Below is a small trained network, with its code and all its weights. Each question gives an input and a class and asks what happens when units are switched off, that is, made to give their printed mean instead of their output.

import numpy as np


def w(rows, s, z=0):
    codes = np.array(rows[::2]) - 128.0
    scale = np.full(codes.shape[1], s)
    scale[-1] = z or s
    return codes * scale


def norm(h):
    return h / np.sqrt((h * h).mean(-1, keepdims=True) + 1e-5)


def f(y):
    return np.maximum(y, 0)


def log_softmax(a):
    a = a - a.max(-1, keepdims=True)
    return a - np.log(np.exp(a).sum(-1, keepdims=True))


def net(x, mask):
    res = np.array(x, float).reshape(1, 7) / 4 @ E
    u = 0
    for l in range(3):
        y = f(norm(res) @ A[l][:, :-1].T + A[l][:, -1])
        res = res + np.where(mask[u : u + 12], y, B[l][:, -1]) @ B[l][:, :-1]
        u += 12
    return log_softmax(norm(res)[-1] @ U[:, :-1].T + U[:, -1])


A, B = {}, {}
E = w([
[92,19,28,131,223,180,159,84,154],'x0',
[135,181,110,140,172,13,132,94,242],'x1',
[166,119,115,69,71,126,121,100,202],'x2',
[253,101,39,120,212,59,144,89,129],'x3',
[195,128,164,152,240,86,1,164,144],'x4',
[131,80,73,145,90,94,170,20,28],'x5',
[124,222,204,155,175,115,141,59,174],'x6',
],0.002)
A[0] = w([
[155,100,121,135,147,152,120,94,67,69],'L0N1',
[96,117,125,122,109,133,130,129,173,86],'L0N2',
[178,201,169,133,167,124,102,133,200,51],'L0N3',
[149,68,81,110,126,112,101,199,135,37],'L0N4',
[167,133,62,138,96,91,162,51,123,71],'L0N5',
[124,110,132,140,204,94,112,102,123,80],'L0N6',
[148,76,116,115,115,115,111,186,124,3],'L0N7',
[68,122,118,100,91,190,136,134,154,48],'L0N8',
[162,130,78,134,254,94,130,101,176,13],'L0N9',
[159,135,144,146,153,94,117,119,107,123],'L0N10',
[134,120,136,128,108,60,128,98,166,101],'L0N11',
[63,185,194,135,110,120,125,166,88,22],'L0N12',
],0.0067,0.0017)
B[0] = w([
[171,113,187,78,153,183,111,103,79,188],'L0N1',
[69,77,122,88,124,148,124,85,132,154],'L0N2',
[115,34,174,15,131,141,144,228,115,227],'L0N3',
[106,204,80,121,111,188,97,188,117,187],'L0N4',
[136,95,78,51,50,67,160,127,66,211],'L0N5',
[31,91,135,152,167,124,72,112,140,195],'L0N6',
[127,199,98,110,140,180,109,170,129,160],'L0N7',
[123,110,125,192,119,172,196,87,203,184],'L0N8',
[44,142,110,255,183,85,204,173,81,254],'L0N9',
[72,111,119,116,100,199,113,112,204,174],'L0N10',
[130,110,98,136,78,73,72,153,150,175],'L0N11',
[144,156,195,215,80,118,148,165,47,204],'L0N12',
],0.0067,0.0048)
A[1] = w([
[196,114,195,74,166,103,138,176,194,10],'L1N1',
[167,161,76,98,98,2,77,68,188,45],'L1N2',
[100,185,130,86,121,64,164,101,152,92],'L1N3',
[147,133,115,147,128,97,134,103,126,95],'L1N4',
[171,161,127,100,131,101,98,160,90,115],'L1N5',
[71,135,112,125,120,133,118,73,170,102],'L1N6',
[214,113,91,83,178,120,189,103,98,27],'L1N7',
[205,217,69,131,150,205,63,155,160,65],'L1N8',
[164,94,115,159,125,186,168,53,240,36],'L1N9',
[155,105,198,133,213,141,1,34,119,19],'L1N10',
[167,145,110,81,75,147,125,83,122,86],'L1N11',
[140,122,100,168,242,59,130,117,187,39],'L1N12',
],0.0067,0.0013)
B[1] = w([
[152,134,156,81,120,141,73,59,198,227],'L1N1',
[151,82,71,108,26,9,121,184,84,188],'L1N2',
[157,88,87,155,113,124,54,172,123,186],'L1N3',
[145,134,111,132,125,136,109,158,143,151],'L1N4',
[99,97,87,156,118,162,153,104,162,210],'L1N5',
[150,97,124,157,106,173,155,136,135,192],'L1N6',
[183,140,137,99,164,131,99,81,124,192],'L1N7',
[151,209,72,114,123,196,114,234,117,235],'L1N8',
[99,75,81,163,92,186,173,67,197,215],'L1N9',
[2,208,126,75,42,102,89,55,70,172],'L1N10',
[122,106,104,138,218,131,110,134,134,212],'L1N11',
[73,115,144,167,203,118,160,162,119,255],'L1N12',
],0.0099,0.002)
A[2] = w([
[178,127,222,48,157,112,103,117,230,51],'L2N1',
[105,167,140,84,109,142,189,139,111,113],'L2N2',
[134,146,64,154,152,130,185,119,83,140],'L2N3',
[123,170,151,133,140,99,73,172,118,132],'L2N4',
[94,149,117,207,254,71,145,122,146,16],'L2N5',
[109,133,169,154,197,187,132,126,109,174],'L2N6',
[146,102,167,189,112,135,114,155,74,58],'L2N7',
[82,167,156,159,124,146,135,158,166,93],'L2N8',
[143,146,149,146,107,114,136,126,131,123],'L2N9',
[187,137,123,59,199,133,143,44,106,1],'L2N10',
[59,120,57,43,143,141,101,121,177,147],'L2N11',
[174,199,189,224,105,91,152,103,103,53],'L2N12',
],0.0074,0.0013)
B[2] = w([
[88,154,181,1,75,126,59,144,254,209],'L2N1',
[120,163,94,172,164,98,63,64,154,172],'L2N2',
[159,109,193,85,145,157,76,145,197,232],'L2N3',
[104,88,117,122,129,183,173,64,176,188],'L2N4',
[41,76,179,154,241,111,147,178,111,252],'L2N5',
[132,154,71,134,37,47,135,156,149,237],'L2N6',
[178,198,124,124,181,91,164,94,185,196],'L2N7',
[194,92,110,69,181,109,111,89,86,223],'L2N8',
[137,148,124,146,162,106,127,131,158,148],'L2N9',
[182,70,158,81,237,190,105,77,85,159],'L2N10',
[149,174,175,200,134,91,153,107,65,230],'L2N11',
[205,184,190,187,142,86,183,139,111,181],'L2N12',
],0.0085,0.0043)
U = w([
[211,52,114,54,209,190,103,42,49,85],'0',
[28,72,136,172,254,78,159,198,115,209],'1',
[117,50,80,195,59,231,217,37,199,99],'2',
[45,207,134,114,82,143,72,37,38,7],'3',
[109,138,193,3,76,123,61,139,226,173],'4',
[163,222,32,117,130,244,85,222,116,128],'5',
[169,56,31,95,26,20,118,150,82,114],'6',
[219,231,194,216,115,81,202,90,132,165],'7',
],0.0071,0.0019)

Each question gives the input, the list of numbers given to net, and the class t.
The units are the neurons (one row each of A and B). Each row of codes is followed by its name. A weight is (code - 128) times the scale printed after its matrix; where a second scale follows, it is the last column's (A, B and U).
mask holds one flag per neuron, layer by layer. A switched-off neuron (its flag False) gives its mean, the last column of its row in B, instead of its output. The means were averaged over made-up inputs and are rounded, as every weight is.
A unit's drop is (log p(t) with every unit on - log p(t) with that unit switched off) / (log p(t) with every unit on - log p(t) with every unit switched off).
The circuit of an input: a set's keep is (log p(t) with only the set's units on - log p(t) with every unit switched off) / (log p(t) with every unit on - log p(t) with every unit switched off). Starting from the 12 units with the biggest drops (on a tie, the unit counted first), units are removed one at a time, each time the one whose removal leaves the highest keep (on an exact tie, the one counted first), for as long as the keep stays at least 0.8.
circuit, biggest first: the units of the circuit, biggest drop first
unit that matters most: the unit with the biggest drop
top k neurons: the k neurons with the biggest drops, biggest first
top k neurons in layer l: the k neurons of layer l with the biggest drops, biggest first
drop of u: that unit's drop, to one decimal
input [8,-8,-3,0,-4,-7,-1], class 2: unit that matters most : L0N8
input [-1,-4,-6,-4,-7,7,-7], class 2: circuit, biggest first : (L0N8 L2N5)
input [-3,-2,0,-1,2,-1,3], class 4: top 2 neurons : (L0N3 L0N9)
input [-4,-4,8,-8,-7,-7,2], class 2: circuit, biggest first : (L0N8 L1N9)
input [2,1,-3,-8,-7,6,2], class 2: top 3 neurons : (L0N8 L0N9 L1N9)
input [1,-8,-5,-3,-8,6,-2], class 2: top 2 neurons : (L0N9 L0N8)
input [-6,-3,0,-5,6,8,-8], class 5: top 2 neurons : (L0N9 L0N7)
input [4,-5,7,4,-6,-1,-2], class 0: top 3 neurons : (L0N5 L1N7 L2N10)
input [-5,1,-8,-2,8,7,-6], class 3: top 2 neurons : (L1N10 L0N9)
input [6,1,5,8,-8,-1,-2], class 6: top 4 neurons : (L0N5 L0N3 L1N2 L0N1)
input [-8,0,-1,3,-2,4,8], class 6: top 3 neurons : (L0N5 L0N9 L0N1)
input [-3,2,-5,4,0,4,-1], class 6: top 3 neurons : (L0N5 L2N5 L0N3)
input [-2,5,-3,-5,-5,-7,5], class 4: top 4 neurons : (L0N3 L0N9 L2N1 L1N1)
input [7,-4,1,3,2,-7,-5], class 5: unit that matters most : L0N4
input [3,1,-4,-8,3,-2,4], class 7: top 2 neurons in layer 0 : (L0N12 L0N9)
input [4,4,5,1,-7,6,-4], class 6: top 2 neurons : (L1N2 L0N5)
input [-6,-5,5,7,-2,8,-1], class 0: top 3 neurons : (L0N1 L1N7 L2N10)
input [-6,3,3,-4,-7,-3,-3], class 7: top 2 neurons in layer 0 : (L0N12 L0N10)
input [-2,7,-4,-8,7,6,3], class 4: top 4 neurons in layer 0 : (L0N9 L0N3 L0N10 L0N8)
input [-7,6,7,1,4,6,-1], class 6: circuit, biggest first : (L1N2)
input [-8,-1,1,2,-4,-6,-5], class 5: top 2 neurons in layer 1 : (L1N8 L1N5)
input [-2,7,-1,0,5,-7,8], class 4: top 3 neurons : (L0N3 L1N1 L2N1)
input [8,-7,8,-4,5,-3,0], class 5: top 2 neurons : (L1N8 L0N4)
input [1,-8,8,-6,-3,-1,-5], class 2: drop of L0N8 : 0.9
input [-6,0,6,-6,-5,-3,2], class 7: drop of L0N12 : 1.6
input [0,-8,5,-3,3,-1,5], class 7: drop of L0N12 : 0.9
input [3,4,6,1,2,0,-8], class 5: drop of L0N4 : 1.2
